Below are the code and all the weights of a small trained network. Each question names an input and a target symbol and asks about switching units off, where a switched-off unit gives its printed mean instead of its output.

import numpy as np


def w(rows, s, z=0):
    codes = np.array(rows[::2]) - 128.0
    scale = np.full(codes.shape[1], s)
    scale[-1] = z or s
    return codes * scale


def f(y):
    return y / 2 * (1 + np.tanh(0.7978845608 * (y + 0.044715 * y**3)))


def softmax(a):
    e = np.exp(a - a.max(-1, keepdims=True))
    return e / e.sum(-1, keepdims=True)


def log_softmax(a):
    a = a - a.max(-1, keepdims=True)
    return a - np.log(np.exp(a).sum(-1, keepdims=True))


def net(x, mask):
    ids = ['ΓΞΣΦαβεζηθλμπτψω'.index(c) for c in x.split()]
    T = len(ids)
    res = E[ids] + P[:T]
    q, k, v = (res @ M[0].T for M in (Q, K, V))
    z = softmax(np.where(np.tri(T) > 0, q @ k.T / 2**0.5, -1e9)) @ v
    res = res + np.where(mask[0], z, O[0][:, -1]) @ O[0][:, :-1]
    y = f(res @ A[0][:, :-1].T + A[0][:, -1])
    res = res + np.where(mask[1:9], y, B[0][:, -1]) @ B[0][:, :-1]
    return log_softmax(res[-1] @ U[:, :-1].T + U[:, -1])


Q, K, V, O, A, B = {}, {}, {}, {}, {}, {}
E = w([
[67,205,126,130,189,136],'Γ',
[165,181,161,176,140,137],'Ξ',
[199,153,116,207,114,118],'Σ',
[166,182,162,180,141,133],'Φ',
[200,200,75,206,159,147],'α',
[158,215,138,131,162,168],'β',
[72,78,98,165,115,131],'ε',
[172,188,159,190,132,139],'ζ',
[166,181,164,168,143,140],'η',
[177,115,109,52,92,226],'θ',
[193,62,46,134,152,116],'λ',
[157,126,2,173,121,111],'μ',
[67,123,99,117,21,134],'π',
[202,156,119,223,112,110],'τ',
[159,182,165,172,148,136],'ψ',
[96,153,187,48,165,229],'ω',
],0.017)
P = w([
[173,111,159,220,68,255],'0',
[175,120,158,189,81,215],'1',
[173,137,142,176,91,191],'2',
[166,149,136,163,97,175],'3',
[162,156,123,155,107,169],'4',
[154,163,110,144,120,158],'5',
[141,167,102,137,129,156],'6',
[134,170,91,131,142,146],'7',
[129,168,76,125,151,144],'8',
[115,170,69,116,161,139],'9',
[110,171,56,106,173,136],'10',
[97,170,48,102,179,143],'11',
[96,171,52,100,189,144],'12',
],0.0096)
Q[0] = w([
[97,165,96,234,212,109],'h0',
[93,5,180,79,138,64],'h0',
],0.013)
K[0] = w([
[75,107,78,87,219,110],'h0',
[215,157,229,254,150,132],'h0',
],0.0088)
V[0] = w([
[2,102,125,150,66,136],'h0',
[35,201,172,254,202,94],'h0',
],0.0089)
O[0] = w([
[184,180,83,1,112,64,210],'h0',
[207,189,164,127,25,184,2],'h0',
],0.0095,0.005)
A[0] = w([
[176,165,114,140,163,57,178],'n0',
[108,179,208,92,173,123,169],'n1',
[146,63,128,159,134,182,106],'n2',
[148,141,124,70,81,168,2],'n3',
[45,71,174,175,10,109,108],'n4',
[98,130,110,107,160,57,109],'n5',
[86,92,134,154,189,49,163],'n6',
[166,150,112,173,140,111,47],'n7',
],0.013,0.0074)
B[0] = w([
[79,60,134,80,87,136,253],'n0',
[144,42,101,189,53,113,152],'n1',
[111,197,200,152,184,12,169],'n2',
[135,70,165,177,200,111,150],'n3',
[207,2,240,67,59,24,142],'n4',
[61,217,194,184,141,122,198],'n5',
[227,120,109,39,105,159,221],'n6',
[48,121,138,157,161,140,177],'n7',
],0.0089,0.011)
U = w([
[125,137,165,111,131,136,70],'Γ',
[107,192,125,170,165,101,57],'Ξ',
[133,103,141,144,131,88,78],'Σ',
[20,2,157,171,139,205,159],'Φ',
[87,205,98,94,134,183,194],'α',
[115,141,187,102,132,140,69],'β',
[126,137,166,111,130,139,63],'ε',
[180,39,72,96,55,117,254],'ζ',
[76,196,138,97,107,66,107],'η',
[182,107,58,173,165,58,97],'θ',
[147,135,175,72,207,157,137],'λ',
[104,64,36,214,134,89,119],'μ',
[176,178,103,127,79,199,118],'π',
[121,131,160,115,134,137,70],'τ',
[126,133,156,116,131,139,62],'ψ',
[132,115,135,140,136,98,73],'ω',
],0.009,0.0075)

Each question gives the input, a string of symbols that net reads in full, and the target symbol t.
The units are the heads (2 rows each of Q, K, V and O) and the neurons (one row each of A and B). Each row of codes is followed by its name. A weight is (code - 128) times the scale printed after its matrix; where a second scale follows, it is the last column's (O, A, B and U).
mask holds one flag per unit, heads first, then neurons. A switched-off unit (its flag False) gives its mean, the last column of its rows in O or B, instead of its output. The means were averaged over made-up inputs and are rounded, as every weight is.
A unit's drop is (log p(t) with every unit on - log p(t) with that unit switched off) / (log p(t) with every unit on - log p(t) with every unit switched off).
The circuit of an input: a set's keep is (log p(t) with only the set's units on - log p(t) with every unit switched off) / (log p(t) with every unit on - log p(t) with every unit switched off). Starting from all 9 units, units are removed one at a time, each time the one whose removal leaves the highest keep (on an exact tie, the one counted first), for as long as the keep stays at least 0.8.
circuit, biggest first: the units of the circuit, biggest drop first
most important unit: the unit with the biggest drop
top k neurons: the k neurons with the biggest drops, biggest first
input α π τ α α η π, target η: top 4 neurons : (n6; n5; n1; n0)
input ζ π ε τ β, target ζ: most important unit : n1
input θ α ζ Ξ ω λ α α λ, target θ: circuit, biggest first : (h0; n2; n0; n6)
input ζ θ α Σ ζ α α θ, target λ: circuit, biggest first : (h0; n6; n2; n0)
input α α Φ α α α ζ α ε ε, target ζ: circuit, biggest first : (n5; h0)
input ζ α ε η τ α, target ζ: circuit, biggest first : (n5; n0)
input ζ π α Σ μ ψ, target ζ: circuit, biggest first : (n5; n1)
input α Γ π Γ ζ, target ζ: circuit, biggest first : (h0; n5; n0)
input θ α Φ α α α θ α α ε α, target ζ: circuit, biggest first : (h0; n0)
input α α θ Φ, target λ: circuit, biggest first : (n6; h0; n5)
input π α α Σ ω, target ζ: circuit, biggest first : (n1; h0)
input α Γ α ζ θ α α α ζ, target λ: circuit, biggest first : (n6; h0)
input θ α α η η θ Σ ω, target Φ: top 2 neurons : (n1; n5)
input Φ α α τ α θ τ α, target λ: most important unit : n6
input ω Γ ε, target ζ: top 2 neurons : (n4; n5)
input α τ Γ ζ α θ τ Φ, target λ: circuit, biggest first : (n6; h0)
input π α α Φ μ α Σ τ π α β Σ, target η: top 2 neurons : (n5; n6)
input Φ π Γ η, target ζ: top 2 neurons : (n1; n5)
input α α α α θ α π ψ π θ α α ω, target Φ: top 3 neurons : (n1; n2; n5)
input η π ψ, target ζ: top 4 neurons : (n1; n0; n2; n7)
input α η α μ α ζ ε α β, target ζ: top 2 neurons : (n1; n5)
input α α π Γ ψ π π α ζ β α β η, target ζ: most important unit : n1
